Here is a tiny trained network, its code and every weight. The questions are about switching its units off for an input and a target symbol, where a switched-off unit gives its printed mean instead of its output.

import numpy as np


def w(rows, s, z=0):
    codes = np.array(rows[::2]) - 128.0
    scale = np.full(codes.shape[1], s)
    scale[-1] = z or s
    return codes * scale


def f(y):
    return np.maximum(y, 0)


def softmax(a):
    e = np.exp(a - a.max(-1, keepdims=True))
    return e / e.sum(-1, keepdims=True)


def log_softmax(a):
    a = a - a.max(-1, keepdims=True)
    return a - np.log(np.exp(a).sum(-1, keepdims=True))


def net(x, mask):
    ids = ['αγδηθξτφψ'.index(c) for c in x.split()]
    T = len(ids)
    res = E[ids] + P[:T]
    r = res
    for j in range(3):
        rows = slice(2 * j, 2 * j + 2)
        q, k, v = (r @ M[0][rows].T for M in (Q, K, V))
        z = softmax(np.where(np.tri(T) > 0, q @ k.T / 2**0.5, -1e9)) @ v
        o = O[0][rows]
        res = res + np.where(mask[j], z, o[:, -1]) @ o[:, :-1]
    y = f(res @ A[0][:, :-1].T + A[0][:, -1])
    res = res + np.where(mask[3:19], y, B[0][:, -1]) @ B[0][:, :-1]
    return log_softmax(res[-1] @ U[:, :-1].T + U[:, -1])


Q, K, V, O, A, B = {}, {}, {}, {}, {}, {}
E = w([
[20,115,162],'α',
[63,68,160],'γ',
[185,199,212],'δ',
[102,136,128],'η',
[74,39,2],'θ',
[97,95,140],'ξ',
[39,175,147],'τ',
[117,186,110],'φ',
[169,118,65],'ψ',
],0.0059)
P = w([
[96,152,3],'0',
[105,118,201],'1',
[106,118,202],'2',
[108,117,191],'3',
[108,118,190],'4',
[103,117,193],'5',
[108,122,188],'6',
[104,116,184],'7',
[102,127,194],'8',
[102,128,185],'9',
],0.006)
Q[0] = w([
[114,111,24],'head 0',
[3,161,139],'head 0',
[227,98,185],'head 1',
[217,94,63],'head 1',
[94,117,64],'head 2',
[142,57,124],'head 2',
],0.036)
K[0] = w([
[77,33,135],'head 0',
[72,157,3],'head 0',
[200,144,228],'head 1',
[134,38,236],'head 1',
[136,68,90],'head 2',
[141,132,65],'head 2',
],0.035)
V[0] = w([
[153,5,118],'head 0',
[215,182,101],'head 0',
[72,192,171],'head 1',
[103,104,66],'head 1',
[129,133,169],'head 2',
[128,127,111],'head 2',
],0.021)
O[0] = w([
[196,2,106,79],'head 0',
[197,196,201,61],'head 0',
[52,218,98,160],'head 1',
[88,50,158,254],'head 1',
[125,80,160,143],'head 2',
[128,149,114,121],'head 2',
],0.014,0.0075)
A[0] = w([
[95,152,247,138],'neuron 0',
[167,154,171,101],'neuron 1',
[83,111,79,101],'neuron 2',
[176,113,221,128],'neuron 3',
[53,179,167,158],'neuron 4',
[195,129,197,54],'neuron 5',
[104,99,133,112],'neuron 6',
[100,214,139,95],'neuron 7',
[109,135,172,121],'neuron 8',
[81,72,132,116],'neuron 9',
[146,158,55,210],'neuron 10',
[139,193,137,76],'neuron 11',
[87,164,138,164],'neuron 12',
[177,147,57,254],'neuron 13',
[140,110,229,112],'neuron 14',
[142,72,136,107],'neuron 15',
],0.011,0.0066)
B[0] = w([
[192,147,7,207],'neuron 0',
[76,184,140,136],'neuron 1',
[70,143,82,190],'neuron 2',
[163,173,212,153],'neuron 3',
[129,21,203,250],'neuron 4',
[77,203,76,136],'neuron 5',
[109,159,159,173],'neuron 6',
[115,166,4,192],'neuron 7',
[136,134,81,162],'neuron 8',
[93,185,195,221],'neuron 9',
[253,115,123,144],'neuron 10',
[74,206,152,149],'neuron 11',
[130,88,194,202],'neuron 12',
[237,96,221,139],'neuron 13',
[226,151,144,159],'neuron 14',
[103,175,72,171],'neuron 15',
],0.024,0.017)
U = w([
[13,204,90,108],'α',
[252,34,252,193],'γ',
[110,183,8,63],'δ',
[84,64,246,78],'η',
[84,39,64,161],'θ',
[143,159,223,76],'ξ',
[190,174,129,53],'τ',
[138,140,149,253],'φ',
[223,78,89,104],'ψ',
],0.0038,0.0047)

Each question gives the input, a string of symbols that net reads in full, and the target symbol t.
The units are the heads (2 rows each of Q, K, V and O) and the neurons (one row each of A and B). Each row of codes is followed by its name. A weight is (code - 128) times the scale printed after its matrix; where a second scale follows, it is the last column's (O, A, B and U).
mask holds one flag per unit, heads first, then neurons. A switched-off unit (its flag False) gives its mean, the last column of its rows in O or B, instead of its output. The means were averaged over made-up inputs and are rounded, as every weight is.
A unit's drop is (log p(t) with every unit on - log p(t) with that unit switched off) / (log p(t) with every unit on - log p(t) with every unit switched off).
The circuit of an input: a set's keep is (log p(t) with only the set's units on - log p(t) with every unit switched off) / (log p(t) with every unit on - log p(t) with every unit switched off). Starting from the 12 units with the biggest drops (on a tie, the unit counted first), units are removed one at a time, each time the one whose removal leaves the highest keep (on an exact tie, the one counted first), for as long as the keep stays at least 0.8.
units of the circuit, in order: the units of the circuit, biggest drop first
most important unit: the unit with the biggest drop
k most important neurons: the k neurons with the biggest drops, biggest first
which heads matter: for each layer, one digit per head in row order, 1 if its drop is at least 0.15 and else 0, layers parted by /
input τ η θ, target α: units of the circuit, in order	head 0; neuron 4; neuron 0; neuron 9
input ψ γ θ τ φ η γ φ, target τ: which heads matter	110
input δ τ φ α η τ, target δ: units of the circuit, in order	head 0; neuron 0
input φ τ φ τ θ φ τ, target ψ: which heads matter	100
input θ η α φ τ τ η τ ψ, target γ: 4 most important neurons	neuron 10; neuron 13; neuron 0; neuron 15
input η ψ τ τ φ, target γ: 2 most important neurons	neuron 7; neuron 2
input η α θ, target α: most important unit	neuron 4
input η τ α, target γ: which heads matter	100
input φ φ η ξ, target ψ: units of the circuit, in order	head 0; neuron 0; neuron 9; neuron 4
input η ψ θ ξ, target γ: units of the circuit, in order	head 0; neuron 7; neuron 2
input ψ ψ φ τ η φ φ η, target τ: 2 most important neurons	neuron 4; neuron 3
input δ φ ξ α η τ τ α δ α, target δ: 2 most important neurons	neuron 7; neuron 0
input α ξ ψ θ ψ δ η, target η: 3 most important neurons	neuron 7; neuron 0; neuron 15
input ψ α γ, target τ: 4 most important neurons	neuron 4; neuron 3; neuron 14; neuron 5
input θ ψ φ, target ξ: most important unit	head 1
input φ τ θ γ ψ ψ τ α φ ξ, target ψ: 3 most important neurons	neuron 0; neuron 9; neuron 7
input α ψ ψ η, target η: which heads matter	100
input φ δ φ, target ψ: which heads matter	100
input τ γ φ τ α ξ τ η, target θ: which heads matter	110
input φ δ ψ δ ψ ψ η τ, target ψ: 2 most important neurons	neuron 0; neuron 7
input θ θ ψ θ ψ, target γ: most important neuron	neuron 13
input ψ θ τ α δ ψ η α α, target τ: 3 most important neurons	neuron 4; neuron 3; neuron 14
input θ φ δ, target δ: 2 most important neurons	neuron 7; neuron 11
input η θ φ θ φ θ τ, target γ: 3 most important neurons	neuron 7; neuron 2; neuron 15
input ψ θ α ψ τ τ, target τ: 3 most important neurons	neuron 4; neuron 3; neuron 14
